Below are the code and all the weights of a small trained network. Each question names an input and a class and asks about switching units off, where a switched-off unit gives its printed mean instead of its output.

import numpy as np


def w(rows, s, z=0):
    codes = np.array(rows[::2]) - 128.0
    scale = np.full(codes.shape[1], s)
    scale[-1] = z or s
    return codes * scale


def f(y):
    return y / 2 * (1 + np.tanh(0.7978845608 * (y + 0.044715 * y**3)))


def log_softmax(a):
    a = a - a.max(-1, keepdims=True)
    return a - np.log(np.exp(a).sum(-1, keepdims=True))


def net(x, mask):
    res = np.array(x, float).reshape(1, 5) / 4 @ E
    y = f(res @ A[0][:, :-1].T + A[0][:, -1])
    res = res + np.where(mask, y, B[0][:, -1]) @ B[0][:, :-1]
    return log_softmax(res[-1] @ U[:, :-1].T + U[:, -1])


A, B = {}, {}
E = w([
[96,69,3,163,72],'x0',
[226,154,86,226,187],'x1',
[116,117,140,140,130],'x2',
[78,104,70,85,254],'x3',
[131,128,126,126,127],'x4',
],0.0073)
A[0] = w([
[132,156,163,161,22,123],'N0',
[170,93,145,139,146,23],'N1',
[73,92,134,36,64,33],'N2',
[147,155,141,143,72,135],'N3',
[200,145,104,223,193,65],'N4',
[184,177,240,88,185,67],'N5',
[114,86,67,134,99,85],'N6',
[141,91,130,126,129,116],'N7',
[67,153,153,41,31,98],'N8',
[64,115,82,100,246,124],'N9',
[222,152,111,254,149,113],'N10',
[180,146,191,187,2,152],'N11',
[117,104,33,181,106,54],'N12',
[152,109,121,120,126,172],'N13',
[176,178,242,114,200,41],'N14',
[126,69,82,147,112,102],'N15',
[137,129,185,94,151,106],'N16',
[107,93,51,173,75,107],'N17',
[67,148,82,85,247,151],'N18',
[112,149,102,118,151,140],'N19',
[176,126,108,200,165,67],'N20',
[94,156,50,139,91,9],'N21',
[86,96,98,102,222,106],'N22',
[115,86,57,180,109,38],'N23',
[96,123,69,159,97,65],'N24',
[154,114,185,111,163,60],'N25',
[80,148,109,136,177,139],'N26',
[180,155,144,136,42,108],'N27',
[81,107,75,137,87,36],'N28',
[108,126,84,162,79,94],'N29',
[154,112,171,79,138,86],'N30',
[62,135,141,80,101,56],'N31',
[64,112,154,17,88,82],'N32',
],0.0093,0.0013)
B[0] = w([
[192,75,140,103,113,208],'N0',
[119,128,115,140,133,131],'N1',
[97,135,127,161,215,209],'N2',
[156,100,142,123,115,163],'N3',
[77,104,134,162,235,231],'N4',
[86,199,82,102,52,227],'N5',
[109,164,116,123,95,170],'N6',
[132,134,118,132,125,128],'N7',
[113,109,140,157,214,225],'N8',
[211,76,154,114,90,219],'N9',
[94,103,148,154,253,254],'N10',
[216,56,145,98,84,252],'N11',
[92,178,120,115,97,195],'N12',
[121,121,123,131,126,133],'N13',
[76,201,95,120,43,226],'N14',
[114,153,111,128,100,163],'N15',
[113,152,107,129,109,158],'N16',
[113,175,118,109,61,197],'N17',
[198,63,161,119,83,219],'N18',
[128,106,129,133,111,137],'N19',
[102,121,128,142,200,189],'N20',
[109,159,119,126,89,158],'N21',
[193,86,155,118,97,193],'N22',
[105,170,115,117,103,181],'N23',
[112,154,126,112,91,162],'N24',
[114,146,118,122,93,151],'N25',
[157,109,135,116,129,152],'N26',
[181,83,143,121,101,190],'N27',
[105,177,132,124,121,167],'N28',
[135,147,130,114,91,160],'N29',
[110,147,127,147,109,146],'N30',
[104,129,131,143,185,172],'N31',
[92,127,107,170,229,220],'N32',
],0.021,0.0073)
U = w([
[213,16,151,89,94,173],'0',
[31,113,113,198,254,3],'1',
[27,245,69,92,42,240],'2',
],0.0071,0.00042)

Each question gives the input, the list of numbers given to net, and the class t.
The units are the neurons (one row each of A and B). Each row of codes is followed by its name. A weight is (code - 128) times the scale printed after its matrix; where a second scale follows, it is the last column's (A, B and U).
mask holds one flag per neuron, in row order. A switched-off neuron (its flag False) gives its mean, the last column of its row in B, instead of its output. The means were averaged over made-up inputs and are rounded, as every weight is.
A unit's drop is (log p(t) with every unit on - log p(t) with that unit switched off) / (log p(t) with every unit on - log p(t) with every unit switched off).
The circuit of an input: a set's keep is (log p(t) with only the set's units on - log p(t) with every unit switched off) / (log p(t) with every unit on - log p(t) with every unit switched off). Starting from the 12 units with the biggest drops (on a tie, the unit counted first), units are removed one at a time, each time the one whose removal leaves the highest keep (on an exact tie, the one counted first), for as long as the keep stays at least 0.8.
units of the circuit, in order: the units of the circuit, biggest drop first
unit that matters most: the unit with the biggest drop
k most important neurons: the k neurons with the biggest drops, biggest first
drop of u: that unit's drop, to one decimal
input [8,-8,-1,-5,-8], class 1: unit that matters most	N8
input [-2,-1,-6,-1,0], class 2: units of the circuit, in order	[N10 N9]
input [-3,-8,-2,-7,7], class 1: 2 most important neurons	[N32 N8]
input [-4,-3,-3,-2,-1], class 2: 2 most important neurons	[N10 N4]
input [-1,-2,-7,3,5], class 0: 2 most important neurons	[N10 N4]
input [-7,-6,-7,8,-7], class 0: 3 most important neurons	[N18 N9 N22]
input [-7,-8,7,-7,-7], class 1: 3 most important neurons	[N32 N8 N2]
input [-6,8,8,8,3], class 0: 2 most important neurons	[N18 N9]
input [8,-1,6,-7,-3], class 2: 3 most important neurons	[N17 N12 N23]
input [4,-6,8,-5,-6], class 1: 2 most important neurons	[N2 N8]
input [-5,5,-6,-4,5], class 1: 3 most important neurons	[N10 N4 N17]
input [1,-5,-3,-4,7], class 1: 3 most important neurons	[N8 N2 N32]
input [-4,-3,4,-1,5], class 2: 3 most important neurons	[N10 N4 N5]
input [8,6,-3,-4,-4], class 2: unit that matters most	N17
input [-4,7,-2,-6,1], class 1: 2 most important neurons	[N10 N4]
input [7,-3,-8,-6,-2], class 2: drop of N28	0.9
